Q:
 35  -34   63  -30
 20   19   41  -30
 30  -53    9  -30
A: 20

Q:
 45   18  -31   53  -56   36
 58   -2  -66    1  -31   29
 27   -4  -26   30  -32   15
A: 58

Q:
-10   38    4   15   70
 10   13   -5  -68  -49
-20  -37  -41  -40  -49
A: 10

Q:
-61  -34  -72   -7   22   -3   27
 43   49    1  -36   14   31   -9
-31   45  -33  -82  -71  -24  -23
A: 43

Q:
 28   -8   32   23
-45   15  -35   29
 63  -17   63   34
A: -45

Q:
 13   -2   23  -12   42
 74    1  -33  -18   37
 58    3   -6  -26  -21
A: 74

Q:
-10  -85   46   11   -4  -16  -10
 31    5  -21    3  -33   18  -26
-21  -57   22   20   -9  -19  -37
A: 31
---
[[ 70 -11  18  -3 -31 -23  32]
 [-30  70  20  25 -55  61 -28]
 [ 41  19  22  17 -50 -57  11]]
70

[[  5   6 -15 -70  50  50]
 [-13 -38 -63  -6   7 -19]
 [ 25 -16 -21  62  81  -2]]
5

[[ -5 -73  -4 -46   0  11]
 [ -2 -73  -3 -46   3  14]
 [-20  16  -8   7 -13 -20]]
-5

[[ 21   2 -28  14]
 [ 68 -19  26  11]
 [ -1 -53 -12  43]]
21

[[-17   6 -74   6  -8 -38]
 [ -6   9 -39  -3   8   6]
 [ -7 -18  -7   7   9   6]]
-17

[[ -1 -17   4  -1 -49]
 [  0 -13   6  -1   0]
 [  0  -3   3   2 -77]]
-1

[[-12 -24  22   8]
 [  4 -39  29  75]
 [  2   6  -5  -6]]
-12

[[-41  22 -84 -59  30  50   3]
 [-51 -38  18  69  -5 -40  40]
 [ -6  10 -33 -35   2  19 -34]]
-41

[[  7 -33 -15  30  30  -2]
 [  7 -33 -15  30  30  -2]
 [ -2  65 -12 -65 -76  -1]]
7
---
-168   -16    24  -840   181   817
 110  -403  -651  -119   708  -138
  53   572   793   -94  -300   748
out 708

 29  -16   -2  -42
  9   15   -2  -42
  9   10   -2  -42
out -2

4459  4690  7138  6744  6126  9442
5470  5425  6491  2093  3517  5124
5533  5154  5332  3003  4295  5117
out 3517

-200  -184   228  -113
 658  -321  -105  -886
  61  -732  -498  -290
out -105

7  4  7  7  4  3  4
6  3  4  3  2  3  3
6  5  4  7  7  5  4
out 3

188  750  402  912  603
552  342  316  206  161
378  568  264  688  362
out 206
---
-8  3  -45  -20  -17
-26  27  -74  -24  -32
-> -24

36  39  29  -46  -10  -41
-13  -6  -13  -37  -21  -13
-41  -25  -70  2  -48  19
-> -21

-69  49  -15  12
80  5  32  20
0  -50  29  50
-> 32

-10  20  34  -63  10  -19
26  -37  -16  -32  17  -42
34  -70  -39  75  -32  10
-> 17

34  -1  0  13
64  -1  0  23
-> 0

-22  41  53  -1  -49  -62
37  0  15  -24  0  27
-55  -2  0  -70  -36  32
-> 0

-20  65  6  30  -6  28
9  20  -19  -29  -18  -7
26  39  60  -14  31  29
-> -18

17  -11  69  -20  1
31  -3  58  -2  -24
10  -51  72  -12  -2
-> -2

17  15  51  20  22
22  49  -2  11  -75
-1  -26  24  -70  -3
-> 11
---
12.964,-9.281,18.346,-11.019,-0.312,8.983,4.429 -> -9.281

-2.4,-3.0,-5.6,9.1
12.2,-6.4,13.1,11.6
2.0,5.4,-17.6,5.2
-> -3.0

-0.47,0.35,0.36,-0.25,1.54,-0.17,0.59
0.81,0.08,0.24,0.12,-1.94,0.22,-0.68
0.50,1.20,1.16,0.00,0.95,-0.97,-0.17
-> 0.35

-1.3,-1.6,0.8,1.2,0.7 -> -1.6

5.93,2.11,-6.19,3.81,3.05,-1.29
-1.44,6.55,-15.09,-18.32,13.77,-6.55
-> 2.11

-0.07,-0.16,-0.06,-0.04
-0.04,0.04,-0.05,0.11
-> -0.16

59.013,161.050,52.743,121.095
46.321,137.973,76.054,34.657
-105.213,-144.073,-18.551,29.244
-> 161.050

-0.44,-1.20,-1.03,1.38,-0.69,0.96,1.51
0.65,-1.69,0.96,0.96,-1.27,0.42,1.35
-0.16,0.96,-0.73,1.35,-0.57,0.96,1.55
-> -1.20

-0.10,0.13,-0.12,-0.01,0.08,-0.07 -> 0.13
---
[[34 21 65 64 82 30]
 [78 21 80 70 38 75]] => 34, 75

[[-446  -60 -496 -335 -635 -289  111]
 [-140 -362   82  632 -414  -14  -32]
 [-441 -152 -532 -712 -282 -294 -204]] => -446, -204

[703  75 450 425 752] => 703, 752

[[9 5 7 9 3 6]
 [2 6 3 3 6 4]
 [5 7 7 8 4 6]] => 9, 6

[ 48  95 114 100  85 189 218] => 48, 218

[[696 429 583 620 490 181 741]
 [623 623 650 545 652 450 606]
 [870 489 525 579 729 550 562]] => 696, 562

[[728 162 485 703 815]
 [744 116 518 753 876]] => 728, 876

[8 4 1 0 4] => 8, 4

[[  9   2 -11  10   2  -7  -2]
 [ 28   0   1   5   0   3  12]
 [ 20  -2 -35  12  -2 -15  19]] => 9, 19

[225  86  23 139] => 225, 139
---
18.7	16.8	15.8	5.0	-0.6	-15.8 --> 18.7, -15.8

153.0	91.7	111.5	69.8	86.8	-137.9	101.4 --> 153.0, 101.4

9.1	6.1	-17.4	2.9 --> 9.1, 2.9

105.62	55.42	111.49	52.01	-121.26	27.47 --> 105.62, 27.47

1.223	-4.099	-10.406	-13.425	-8.095	18.005 --> 1.223, 18.005

0.12	0.11	0.13	-0.10	0.10 --> 0.12, 0.10

-0.10	0.10	0.04	-0.03
-0.16	0.18	0.10	0.12
--> -0.10, 0.12

0.1	0.8	1.7	1.0	-1.4 --> 0.1, -1.4

-6.3	-160.2	-121.8	111.5	-54.7 --> -6.3, -54.7

0.071	-0.103	-0.141	0.144	0.040 --> 0.071, 0.040
---
16  47  63  -50
-20  11  5  -12
ans = 47

38  -49  -11  77 ans = -49

-11  -62  4  2 ans = -62

84  74  59  -74 ans = 74

-2  -1  0  -4
60  83  1  17
-41  13  -28  -12
ans = -1

-63  -56  52  36
-42  -18  22  -34
16  25  -16  -20
ans = -56

68  13  26  51
71  -19  26  39
68  0  26  39
ans = 13

-37  -67  -51  -31 ans = -67

-25  52  73  -48 ans = 52
---
array([1, 4, 0, 2, 8]) Answer: 0, 8

array([211,  42, 129,  19, 121]) Answer: 129, 211

array([ 32,  30,  47, -29,  -1]) Answer: 47, 47

array([81, 36, 15, 40, 49]) Answer: 15, 81

array([611, 841, 722, 529, 974, 756,  85]) Answer: 529, 974

array([[ 76,  54, 115, 157, 196, 144, 153],
       [179, 184, 166, 112, 114, 114, 126],
       [ 72,  46, 118, 155, 204, 139, 154]]) Answer: 112, 204

array([[9694, 4725, 9106, 7746, 4309, 6798, 7962],
       [9658, 4689, 9070, 7770, 4349, 6822, 7886],
       [1211, 7230, 2015, 2245, 6021, 3348, 4175]]) Answer: 7770, 9694

array([-930,  863,  960, -855,  285,  -23, -604]) Answer: -855, 960

array([5, 2, 3, 6, 5, 7, 2]) Answer: 6, 7

array([2312, 5685, 8499, 5344, 1500]) Answer: 8499, 8499
---
[-8.6, 12.7, -12.2, -10.3]: -8.6
[-11.0, -14.0, -19.4, -15.8, 5.3, 11.8]: -19.4
[0.41, -1.61, 0.19, 1.44]: 0.41
[[23.283, 7.065, -3.464, 11.372, 15.077], [-13.582, 4.951, 5.344, -2.834, -0.663], [-6.665, -0.387, 3.144, -0.785, -2.429]]: -0.387
[-174.681, -98.282, -144.973, 188.707, -75.545]: -98.282
[-116.575, 133.054, 44.994, -41.259, -45.154, -39.187]: 44.994
[-1.45, 1.74, 0.44, -0.10]: -1.45
[[-43.895, 145.894, 171.571, 124.203, 57.181, -138.638], [-119.109, -22.433, 4.977, 28.779, -73.354, -4.507]]: 4.977
[-0.03, 1.66, -1.53, -1.34]: -0.03
